Below is a small trained network, with its code and all its weights. Each question gives an input and a class and asks what happens when units are switched off, that is, made to give their printed mean instead of their output.

import numpy as np


def w(rows, s, z=0):
    codes = np.array(rows[::2]) - 128.0
    scale = np.full(codes.shape[1], s)
    scale[-1] = z or s
    return codes * scale


def norm(h):
    return h / np.sqrt((h * h).mean(-1, keepdims=True) + 1e-5)


def f(y):
    return y / 2 * (1 + np.tanh(0.7978845608 * (y + 0.044715 * y**3)))


def log_softmax(a):
    a = a - a.max(-1, keepdims=True)
    return a - np.log(np.exp(a).sum(-1, keepdims=True))


def net(x, mask):
    res = np.array(x, float).reshape(1, 3) / 4 @ E
    u = 0
    for l in range(2):
        y = f(norm(res) @ A[l][:, :-1].T + A[l][:, -1])
        res = res + np.where(mask[u : u + 8], y, B[l][:, -1]) @ B[l][:, :-1]
        u += 8
    return log_softmax(norm(res)[-1] @ U[:, :-1].T + U[:, -1])


A, B = {}, {}
E = w([
[183,1,143,97,204,138],'x0',
[74,137,124,22,112,163],'x1',
[50,96,86,202,122,214],'x2',
],0.0074)
A[0] = w([
[146,185,210,90,213,65,109],'0.n1',
[101,160,91,180,253,241,160],'0.n2',
[124,143,157,122,197,81,23],'0.n3',
[150,63,155,105,190,150,200],'0.n4',
[105,69,176,194,63,81,2],'0.n5',
[201,141,125,201,120,140,68],'0.n6',
[101,153,25,140,12,139,212],'0.n7',
[139,134,171,169,142,133,52],'0.n8',
],0.0058,0.004)
B[0] = w([
[156,54,254,143,77,111,201],'0.n1',
[164,73,217,118,59,108,225],'0.n2',
[110,134,175,141,97,233,106],'0.n3',
[109,162,76,123,88,32,255],'0.n4',
[152,154,216,82,164,169,101],'0.n5',
[36,192,197,93,186,96,143],'0.n6',
[156,65,129,111,117,41,246],'0.n7',
[159,184,143,24,150,187,105],'0.n8',
],0.0061,0.0035)
A[1] = w([
[185,181,118,22,116,185,184],'1.n1',
[123,137,157,109,105,8,230],'1.n2',
[53,75,107,177,117,205,31],'1.n3',
[29,105,109,22,103,167,201],'1.n4',
[136,44,144,115,107,82,113],'1.n5',
[182,141,83,254,182,102,252],'1.n6',
[99,218,111,164,24,147,69],'1.n7',
[161,36,66,113,251,166,127],'1.n8',
],0.0077,0.0011)
B[1] = w([
[171,116,189,183,151,111,144],'1.n1',
[93,64,102,152,110,174,254],'1.n2',
[179,53,255,97,65,45,173],'1.n3',
[199,179,168,191,228,187,192],'1.n4',
[82,224,108,149,85,139,216],'1.n5',
[160,172,165,64,193,206,203],'1.n6',
[146,119,49,54,163,75,177],'1.n7',
[104,201,24,81,111,64,184],'1.n8',
],0.0092,0.0068)
U = w([
[140,140,11,63,132,55,180],'0',
[182,59,229,118,57,74,123],'1',
[189,180,173,126,254,194,183],'2',
[50,103,86,190,101,231,168],'3',
[65,108,127,129,180,151,2],'4',
],0.016,0.0064)

Each question gives the input, the list of numbers given to net, and the class t.
The units are the neurons (one row each of A and B). Each row of codes is followed by its name. A weight is (code - 128) times the scale printed after its matrix; where a second scale follows, it is the last column's (A, B and U).
mask holds one flag per neuron, layer by layer. A switched-off neuron (its flag False) gives its mean, the last column of its row in B, instead of its output. The means were averaged over made-up inputs and are rounded, as every weight is.
A unit's drop is (log p(t) with every unit on - log p(t) with that unit switched off) / (log p(t) with every unit on - log p(t) with every unit switched off).
unit that matters most: the unit with the biggest drop
k most important neurons: the k neurons with the biggest drops, biggest first
top k neurons in layer l: the k neurons of layer l with the biggest drops, biggest first
drop when u is switched off: that unit's drop, to one decimal
input [-4,3,8], class 1: most important neuron	1.n3
input [-6,7,-3], class 2: top 4 neurons in layer 1	1.n4, 1.n1, 1.n8, 1.n5
input [1,0,-3], class 3: top 3 neurons in layer 1	1.n3, 1.n2, 1.n5
input [6,2,8], class 1: 2 most important neurons	1.n3, 0.n2
input [-1,3,1], class 3: top 2 neurons in layer 1	1.n6, 1.n2
input [6,-8,8], class 1: 4 most important neurons	1.n3, 0.n2, 1.n4, 1.n7
input [2,-7,7], class 1: 3 most important neurons	1.n3, 0.n2, 1.n4
input [5,4,4], class 0: top 2 neurons in layer 1	1.n8, 1.n6
input [3,4,2], class 2: 3 most important neurons	1.n4, 0.n7, 0.n1
input [-6,-8,-3], class 2: 3 most important neurons	1.n6, 0.n4, 1.n8
input [-8,-8,5], class 0: top 2 neurons in layer 1	1.n7, 1.n4
input [7,6,2], class 0: 3 most important neurons	1.n8, 1.n6, 0.n6
input [-5,1,-7], class 1: 4 most important neurons	0.n1, 1.n8, 0.n4, 1.n1
input [-6,0,4], class 0: unit that matters most	1.n7
input [0,-8,-7], class 2: 2 most important neurons	1.n6, 0.n2
input [5,6,2], class 2: 2 most important neurons	1.n4, 0.n7
input [7,4,8], class 1: 4 most important neurons	1.n3, 0.n2, 1.n7, 0.n7
input [5,-8,-2], class 2: top 2 neurons in layer 1	1.n6, 1.n7
input [3,-2,-2], class 3: top 2 neurons in layer 1	1.n2, 1.n7
input [0,8,5], class 2: unit that matters most	1.n4
input [8,-6,-4], class 0: top 2 neurons in layer 1	1.n8, 1.n4
input [3,4,6], class 1: drop when 0.n1 is switched off	0.0
